Below is a small trained network, with its code and all its weights. Each question gives an input and a target symbol and asks what happens when units are switched off, that is, made to give their printed mean instead of their output.

import numpy as np


def w(rows, s, z=0):
    codes = np.array(rows[::2]) - 128.0
    scale = np.full(codes.shape[1], s)
    scale[-1] = z or s
    return codes * scale


def norm(h):
    return h / np.sqrt((h * h).mean(-1, keepdims=True) + 1e-5)


def f(y):
    return y / 2 * (1 + np.tanh(0.7978845608 * (y + 0.044715 * y**3)))


def softmax(a):
    e = np.exp(a - a.max(-1, keepdims=True))
    return e / e.sum(-1, keepdims=True)


def log_softmax(a):
    a = a - a.max(-1, keepdims=True)
    return a - np.log(np.exp(a).sum(-1, keepdims=True))


def net(x, mask):
    ids = ['αβεθλπσφψ'.index(c) for c in x.split()]
    T = len(ids)
    res = E[ids] + P[:T]
    u = 0
    for l in range(2):
        q, k, v = (norm(res) @ M[l].T for M in (Q, K, V))
        z = softmax(np.where(np.tri(T) > 0, q @ k.T / 2**0.5, -1e9)) @ v
        res = res + np.where(mask[u], z, O[l][:, -1]) @ O[l][:, :-1]
        u += 1
        y = f(norm(res) @ A[l][:, :-1].T + A[l][:, -1])
        res = res + np.where(mask[u : u + 8], y, B[l][:, -1]) @ B[l][:, :-1]
        u += 8
    return log_softmax(norm(res)[-1] @ U[:, :-1].T + U[:, -1])


Q, K, V, O, A, B = {}, {}, {}, {}, {}, {}
E = w([
[149,131,122,128],'α',
[198,87,143,110],'β',
[120,121,106,118],'ε',
[178,155,96,87],'θ',
[128,141,86,141],'λ',
[90,98,115,179],'π',
[107,89,122,131],'σ',
[112,104,76,172],'φ',
[102,252,142,156],'ψ',
],0.029)
P = w([
[194,107,115,147],'0',
[145,139,118,157],'1',
[144,172,162,135],'2',
[129,188,168,135],'3',
[82,188,145,164],'4',
[126,241,182,123],'5',
[52,198,135,172],'6',
[62,211,155,159],'7',
[64,221,158,159],'8',
[80,255,189,133],'9',
],0.0031)
Q[0] = w([
[5,66,2,161],'0.h1',
[82,90,55,212],'0.h1',
],0.0078)
K[0] = w([
[86,196,217,252],'0.h1',
[68,225,220,122],'0.h1',
],0.0047)
V[0] = w([
[2,243,234,52],'0.h1',
[227,180,73,221],'0.h1',
],0.003)
O[0] = w([
[255,96,132,90,6],'0.h1',
[159,148,143,98,187],'0.h1',
],0.0099,0.002)
A[0] = w([
[124,131,32,218,101],'0.n1',
[113,88,113,126,191],'0.n2',
[121,191,146,191,123],'0.n3',
[70,125,173,163,251],'0.n4',
[83,121,141,217,143],'0.n5',
[106,37,160,139,188],'0.n6',
[64,134,68,254,151],'0.n7',
[123,219,161,110,201],'0.n8',
],0.0095,0.0023)
B[0] = w([
[199,121,127,217,195],'0.n1',
[146,190,253,96,150],'0.n2',
[157,134,195,182,149],'0.n3',
[175,123,127,31,182],'0.n4',
[140,102,106,91,199],'0.n5',
[162,183,105,29,171],'0.n6',
[108,146,179,84,255],'0.n7',
[222,101,140,206,140],'0.n8',
],0.007,0.013)
Q[1] = w([
[100,254,75,221],'1.h1',
[233,32,128,197],'1.h1',
],0.0082)
K[1] = w([
[153,125,48,156],'1.h1',
[162,187,136,255],'1.h1',
],0.0075)
V[1] = w([
[2,122,217,104],'1.h1',
[8,139,188,122],'1.h1',
],0.005)
O[1] = w([
[45,251,25,243,254],'1.h1',
[207,19,254,21,215],'1.h1',
],0.0059,0.0031)
A[1] = w([
[198,1,130,119,121],'1.n1',
[207,39,149,145,46],'1.n2',
[123,132,222,153,219],'1.n3',
[105,158,168,221,160],'1.n4',
[33,89,170,117,16],'1.n5',
[151,197,185,150,225],'1.n6',
[72,165,106,43,255],'1.n7',
[117,36,170,189,231],'1.n8',
],0.0092,0.0023)
B[1] = w([
[139,192,151,123,145],'1.n1',
[112,151,147,137,143],'1.n2',
[167,132,142,101,253],'1.n3',
[145,119,160,141,222],'1.n4',
[159,1,112,133,209],'1.n5',
[76,31,49,101,233],'1.n6',
[118,174,119,170,238],'1.n7',
[50,145,160,78,183],'1.n8',
],0.0094,0.0055)
U = w([
[43,165,86,29,133],'α',
[21,148,29,165,130],'β',
[136,200,132,171,253],'ε',
[155,126,186,173,68],'θ',
[92,20,137,91,145],'λ',
[152,73,67,210,81],'π',
[19,164,192,164,40],'σ',
[169,181,148,97,156],'φ',
[181,118,4,94,125],'ψ',
],0.013,0.0059)

Each question gives the input, a string of symbols that net reads in full, and the target symbol t.
The units are the heads (2 rows each of Q, K, V and O) and the neurons (one row each of A and B). Each row of codes is followed by its name. A weight is (code - 128) times the scale printed after its matrix; where a second scale follows, it is the last column's (O, A, B and U).
mask holds one flag per unit, layer by layer, with each layer's heads first. A switched-off unit (its flag False) gives its mean, the last column of its rows in O or B, instead of its output. The means were averaged over made-up inputs and are rounded, as every weight is.
A unit's drop is (log p(t) with every unit on - log p(t) with that unit switched off) / (log p(t) with every unit on - log p(t) with every unit switched off).
The circuit of an input: a set's keep is (log p(t) with only the set's units on - log p(t) with every unit switched off) / (log p(t) with every unit on - log p(t) with every unit switched off). Starting from the 12 units with the biggest drops (on a tie, the unit counted first), units are removed one at a time, each time the one whose removal leaves the highest keep (on an exact tie, the one counted first), for as long as the keep stays at least 0.8.
circuit, biggest first: the units of the circuit, biggest drop first
most important unit: the unit with the biggest drop
top k neurons: the k neurons with the biggest drops, biggest first
k most important neurons of layer l: the k neurons of layer l with the biggest drops, biggest first
drop of u: that unit's drop, to one decimal
input θ θ ε π ε, target β: top 3 neurons	(1.n7 0.n3 0.n6)
input φ π ε σ φ λ, target π: top 2 neurons	(1.n6 0.n6)
input θ ψ φ, target ε: circuit, biggest first	(1.n5 1.n6)
input ε α φ σ, target α: top 2 neurons	(0.n6 1.n7)
input λ π π β β ψ π, target α: circuit, biggest first	(0.h1 1.n5 1.n8)
input ψ π π σ λ θ π, target α: top 2 neurons	(0.n1 0.n7)
input θ θ π π α, target θ: 4 most important neurons of layer 0	(0.n8 0.n6 0.n3 0.n4)
input σ α σ π σ ψ θ π ε, target ε: top 2 neurons	(1.n6 0.n7)
input α φ ε, target β: most important unit	1.n7
input θ π ε α, target θ: 3 most important neurons of layer 0	(0.n8 0.n6 0.n4)
input π ψ θ π, target φ: 2 most important neurons of layer 1	(1.n1 1.n5)
input ψ σ π ε, target ε: 4 most important neurons of layer 0	(0.n7 0.n6 0.n4 0.n5)
input α ψ σ σ, target φ: top 3 neurons	(1.n6 0.n7 1.n8)
input ψ π φ σ σ π, target φ: top neuron	(0.n5)
input λ π π ε θ ε σ λ, target π: drop of 0.n1	0.2
input σ ε ε π α π π σ π π, target λ: drop of 1.n5	0.1
input β π φ, target σ: drop of 0.n1	0.3
